Below are the code and all the weights of a small trained network. Each question names an input and a class and asks about switching units off, where a switched-off unit gives its printed mean instead of its output.

import numpy as np


def w(rows, s, z=0):
    codes = np.array(rows[::2]) - 128.0
    scale = np.full(codes.shape[1], s)
    scale[-1] = z or s
    return codes * scale


def norm(h):
    return h / np.sqrt((h * h).mean(-1, keepdims=True) + 1e-5)


def f(y):
    return np.maximum(y, 0)


def log_softmax(a):
    a = a - a.max(-1, keepdims=True)
    return a - np.log(np.exp(a).sum(-1, keepdims=True))


def net(x, mask):
    res = np.array(x, float).reshape(1, 3) / 4 @ E
    u = 0
    for l in range(2):
        y = f(norm(res) @ A[l][:, :-1].T + A[l][:, -1])
        res = res + np.where(mask[u : u + 7], y, B[l][:, -1]) @ B[l][:, :-1]
        u += 7
    return log_softmax(norm(res)[-1] @ U[:, :-1].T + U[:, -1])


A, B = {}, {}
E = w([
[164,52,194,46,186,47,149,129],'x0',
[121,181,150,254,204,115,92,174],'x1',
[140,213,159,116,63,144,69,154],'x2',
],0.0031)
A[0] = w([
[132,116,53,171,121,201,147,90,115],'L0N0',
[174,124,192,88,116,74,76,132,26],'L0N1',
[157,154,97,68,13,134,116,150,42],'L0N2',
[180,79,160,110,183,77,103,116,24],'L0N3',
[110,150,155,157,97,141,93,57,45],'L0N4',
[111,188,80,252,175,168,71,151,9],'L0N5',
[112,151,63,75,88,181,147,111,123],'L0N6',
],0.0042,0.0013)
B[0] = w([
[130,38,167,167,226,63,89,229,205],'L0N0',
[114,153,94,180,142,236,184,218,175],'L0N1',
[113,98,241,137,50,202,87,26,196],'L0N2',
[84,85,5,125,154,179,225,62,194],'L0N3',
[165,107,143,109,160,69,68,89,151],'L0N4',
[167,242,30,224,174,106,88,182,253],'L0N5',
[234,208,194,96,209,136,150,24,198],'L0N6',
],0.0031,0.0042)
A[1] = w([
[161,95,145,16,103,147,157,180,177],'L1N0',
[119,137,160,132,130,181,66,164,183],'L1N1',
[140,4,85,134,220,89,192,108,86],'L1N2',
[120,153,68,129,155,80,117,122,33],'L1N3',
[94,4,132,118,164,116,225,133,131],'L1N4',
[63,206,59,223,129,127,58,153,199],'L1N5',
[154,161,148,190,179,106,106,159,249],'L1N6',
],0.0048,0.0012)
B[1] = w([
[130,151,106,211,166,123,107,138,186],'L1N0',
[110,73,116,158,145,76,129,159,167],'L1N1',
[95,137,98,97,125,152,63,202,248],'L1N2',
[177,115,192,133,138,138,166,84,155],'L1N3',
[98,152,55,61,117,132,31,133,231],'L1N4',
[207,120,90,119,182,131,254,97,254],'L1N5',
[194,140,104,109,133,133,171,107,224],'L1N6',
],0.0056,0.0058)
U = w([
[215,177,70,175,191,117,213,133,214],'0',
[92,120,147,133,88,55,169,123,12],'1',
[164,143,180,108,71,185,99,12,180],'2',
[117,142,195,181,100,138,110,185,77],'3',
[60,125,150,133,96,84,180,124,13],'4',
[87,125,50,59,152,138,46,178,202],'5',
[78,132,150,127,115,56,168,109,4],'6',
],0.011,0.0037)

Each question gives the input, the list of numbers given to net, and the class t.
The units are the neurons (one row each of A and B). Each row of codes is followed by its name. A weight is (code - 128) times the scale printed after its matrix; where a second scale follows, it is the last column's (A, B and U).
mask holds one flag per neuron, layer by layer. A switched-off neuron (its flag False) gives its mean, the last column of its row in B, instead of its output. The means were averaged over made-up inputs and are rounded, as every weight is.
A unit's drop is (log p(t) with every unit on - log p(t) with that unit switched off) / (log p(t) with every unit on - log p(t) with every unit switched off).
The circuit of an input: a set's keep is (log p(t) with only the set's units on - log p(t) with every unit switched off) / (log p(t) with every unit on - log p(t) with every unit switched off). Starting from the 12 units with the biggest drops (on a tie, the unit counted first), units are removed one at a time, each time the one whose removal leaves the highest keep (on an exact tie, the one counted first), for as long as the keep stays at least 0.8.
circuit, biggest first: the units of the circuit, biggest drop first
k most important neurons: the k neurons with the biggest drops, biggest first
k most important neurons of layer l: the k neurons of layer l with the biggest drops, biggest first
drop when u is switched off: that unit's drop, to one decimal
input [2,-4,5], class 2: circuit, biggest first -> (L0N2)
input [8,-7,7], class 2: circuit, biggest first -> (L1N2, L0N2, L1N5)
input [2,0,8], class 3: 3 most important neurons -> (L0N5, L0N2, L1N5)
input [3,1,6], class 3: circuit, biggest first -> (L0N5, L1N5, L1N4)
input [-2,-6,-2], class 2: 2 most important neurons -> (L0N2, L0N6)
input [8,3,6], class 5: 3 most important neurons -> (L0N5, L0N3, L1N5)
input [8,4,5], class 5: 2 most important neurons -> (L0N5, L0N3)
input [3,1,8], class 3: 3 most important neurons -> (L0N5, L1N5, L0N2)
input [3,0,5], class 3: 2 most important neurons -> (L0N5, L1N5)
input [1,-1,2], class 3: 2 most important neurons -> (L1N5, L0N1)
input [6,-5,7], class 2: drop when L1N4 is switched off -> 0.2
input [-2,-1,5], class 2: drop when L0N2 is switched off -> 0.8
input [-5,-3,5], class 2: drop when L0N2 is switched off -> 0.8
input [1,-5,7], class 2: drop when L1N5 is switched off -> 0.0
input [5,-7,8], class 2: most important neuron of layer 1 -> (L1N2)
